Here is a tiny trained network, its code and every weight. The questions are about switching its units off for an input and a target symbol, where a switched-off unit gives its printed mean instead of its output.

import numpy as np


def w(rows, s, z=0):
    codes = np.array(rows[::2]) - 128.0
    scale = np.full(codes.shape[1], s)
    scale[-1] = z or s
    return codes * scale


def norm(h):
    return h / np.sqrt((h * h).mean(-1, keepdims=True) + 1e-5)


def f(y):
    return y / 2 * (1 + np.tanh(0.7978845608 * (y + 0.044715 * y**3)))


def softmax(a):
    e = np.exp(a - a.max(-1, keepdims=True))
    return e / e.sum(-1, keepdims=True)


def log_softmax(a):
    a = a - a.max(-1, keepdims=True)
    return a - np.log(np.exp(a).sum(-1, keepdims=True))


def net(x, mask):
    ids = ['Σαβζλμπτω'.index(c) for c in x.split()]
    T = len(ids)
    res = E[ids] + P[:T]
    r = norm(res)
    for j in range(3):
        rows = slice(3 * j, 3 * j + 3)
        q, k, v = (r @ M[0][rows].T for M in (Q, K, V))
        z = softmax(np.where(np.tri(T) > 0, q @ k.T / 3**0.5, -1e9)) @ v
        o = O[0][rows]
        res = res + np.where(mask[j], z, o[:, -1]) @ o[:, :-1]
    y = f(norm(res) @ A[0][:, :-1].T + A[0][:, -1])
    res = res + np.where(mask[3:19], y, B[0][:, -1]) @ B[0][:, :-1]
    return log_softmax(norm(res)[-1] @ U[:, :-1].T + U[:, -1])


Q, K, V, O, A, B = {}, {}, {}, {}, {}, {}
E = w([
[2,176,136,89],'Σ',
[158,141,117,156],'α',
[23,189,124,88],'β',
[113,181,129,144],'ζ',
[179,80,68,182],'λ',
[164,176,118,151],'μ',
[162,166,157,164],'π',
[142,52,102,180],'τ',
[76,117,209,155],'ω',
],0.0069)
P = w([
[156,156,145,208],'0',
[126,188,48,246],'1',
[179,163,186,116],'2',
[65,168,87,253],'3',
[202,156,164,66],'4',
[72,127,74,216],'5',
],0.0058)
Q[0] = w([
[237,85,161,255],'H0',
[99,209,181,29],'H0',
[222,146,93,161],'H0',
[127,76,43,184],'H1',
[30,143,99,243],'H1',
[74,229,97,163],'H1',
[13,249,119,213],'H2',
[86,54,118,154],'H2',
[97,184,168,169],'H2',
],0.0077)
K[0] = w([
[213,124,149,50],'H0',
[98,69,135,237],'H0',
[175,35,180,2],'H0',
[159,208,114,186],'H1',
[165,198,64,111],'H1',
[170,146,102,93],'H1',
[202,104,160,7],'H2',
[176,169,70,143],'H2',
[142,120,143,29],'H2',
],0.0093)
V[0] = w([
[31,106,108,143],'H0',
[117,57,158,155],'H0',
[152,109,86,103],'H0',
[65,83,108,193],'H1',
[120,104,195,104],'H1',
[139,105,1,133],'H1',
[199,77,74,197],'H2',
[133,159,35,77],'H2',
[172,174,55,138],'H2',
],0.0087)
O[0] = w([
[167,67,118,180,177],'H0',
[148,54,182,52,84],'H0',
[137,152,83,80,4],'H0',
[126,1,204,143,241],'H1',
[155,185,193,117,15],'H1',
[28,91,49,101,82],'H1',
[45,156,158,77,36],'H2',
[77,194,131,214,9],'H2',
[88,190,124,152,149],'H2',
],0.0063,0.0026)
A[0] = w([
[88,16,174,147,141],'N0',
[147,80,106,161,40],'N1',
[149,130,163,81,55],'N2',
[105,110,72,164,4],'N3',
[44,134,152,150,109],'N4',
[167,42,165,104,183],'N5',
[157,254,120,148,94],'N6',
[185,91,98,163,239],'N7',
[191,75,124,168,181],'N8',
[131,85,161,108,165],'N9',
[126,117,57,74,166],'N10',
[106,245,166,57,120],'N11',
[193,121,90,186,29],'N12',
[77,162,39,203,171],'N13',
[159,120,128,165,37],'N14',
[84,85,114,134,28],'N15',
],0.0078,0.0024)
B[0] = w([
[142,146,79,38,198],'N0',
[106,77,102,129,144],'N1',
[146,134,204,199,119],'N2',
[197,142,177,161,146],'N3',
[114,128,195,76,166],'N4',
[125,201,183,61,181],'N5',
[146,124,41,76,167],'N6',
[50,121,108,52,217],'N7',
[84,134,87,83,212],'N8',
[150,182,155,101,145],'N9',
[110,141,111,67,131],'N10',
[85,78,46,139,146],'N11',
[86,62,100,126,171],'N12',
[252,120,215,64,255],'N13',
[70,103,140,149,138],'N14',
[141,134,93,173,137],'N15',
],0.0043,0.005)
U = w([
[38,127,130,143,167],'Σ',
[127,20,87,44,164],'α',
[144,47,126,156,1],'β',
[133,204,105,165,155],'ζ',
[137,176,88,123,108],'λ',
[165,144,134,178,41],'μ',
[235,113,227,85,198],'π',
[99,95,146,56,157],'τ',
[174,45,79,254,149],'ω',
],0.0076,0.0022)

Each question gives the input, a string of symbols that net reads in full, and the target symbol t.
The units are the heads (3 rows each of Q, K, V and O) and the neurons (one row each of A and B). Each row of codes is followed by its name. A weight is (code - 128) times the scale printed after its matrix; where a second scale follows, it is the last column's (O, A, B and U).
mask holds one flag per unit, heads first, then neurons. A switched-off unit (its flag False) gives its mean, the last column of its rows in O or B, instead of its output. The means were averaged over made-up inputs and are rounded, as every weight is.
A unit's drop is (log p(t) with every unit on - log p(t) with that unit switched off) / (log p(t) with every unit on - log p(t) with every unit switched off).
The circuit of an input: a set's keep is (log p(t) with only the set's units on - log p(t) with every unit switched off) / (log p(t) with every unit on - log p(t) with every unit switched off). Starting from the 12 units with the biggest drops (on a tie, the unit counted first), units are removed one at a time, each time the one whose removal leaves the highest keep (on an exact tie, the one counted first), for as long as the keep stays at least 0.8.
circuit, biggest first: the units of the circuit, biggest drop first
top k neurons: the k neurons with the biggest drops, biggest first
which heads matter: for each layer, one digit per head in row order, 1 if its drop is at least 0.15 and else 0, layers parted by /
drop when u is switched off: that unit's drop, to one decimal
input β β τ β λ α, target Σ: which heads matter	001
input π β ω ω, target α: circuit, biggest first	[H2; N0]
input τ ω ω λ, target α: which heads matter	000
input ω ω β Σ, target ω: circuit, biggest first	[H2]
input π α λ β ω ω, target α: which heads matter	011
input λ β τ ω ω π, target α: which heads matter	000
input β ω β ω Σ, target π: circuit, biggest first	[H1; H0]
input β β Σ, target ω: circuit, biggest first	[H0; H2]
input β ω Σ β τ λ, target α: which heads matter	100
input β ω β β μ Σ, target ζ: which heads matter	011
input μ β β ω, target ω: which heads matter	001
input μ β β α ω π, target α: which heads matter	001
input λ π μ ζ π ω, target π: which heads matter	000
input μ ζ π, target ζ: top neuron	[N13]
input β λ ω Σ, target α: which heads matter	001
input β μ β ω, target ω: drop when H2 is switched off	0.5
input Σ τ ω μ μ π, target ζ: drop when H2 is switched off	0.1
input λ β β β β β, target ω: drop when H2 is switched off	0.4
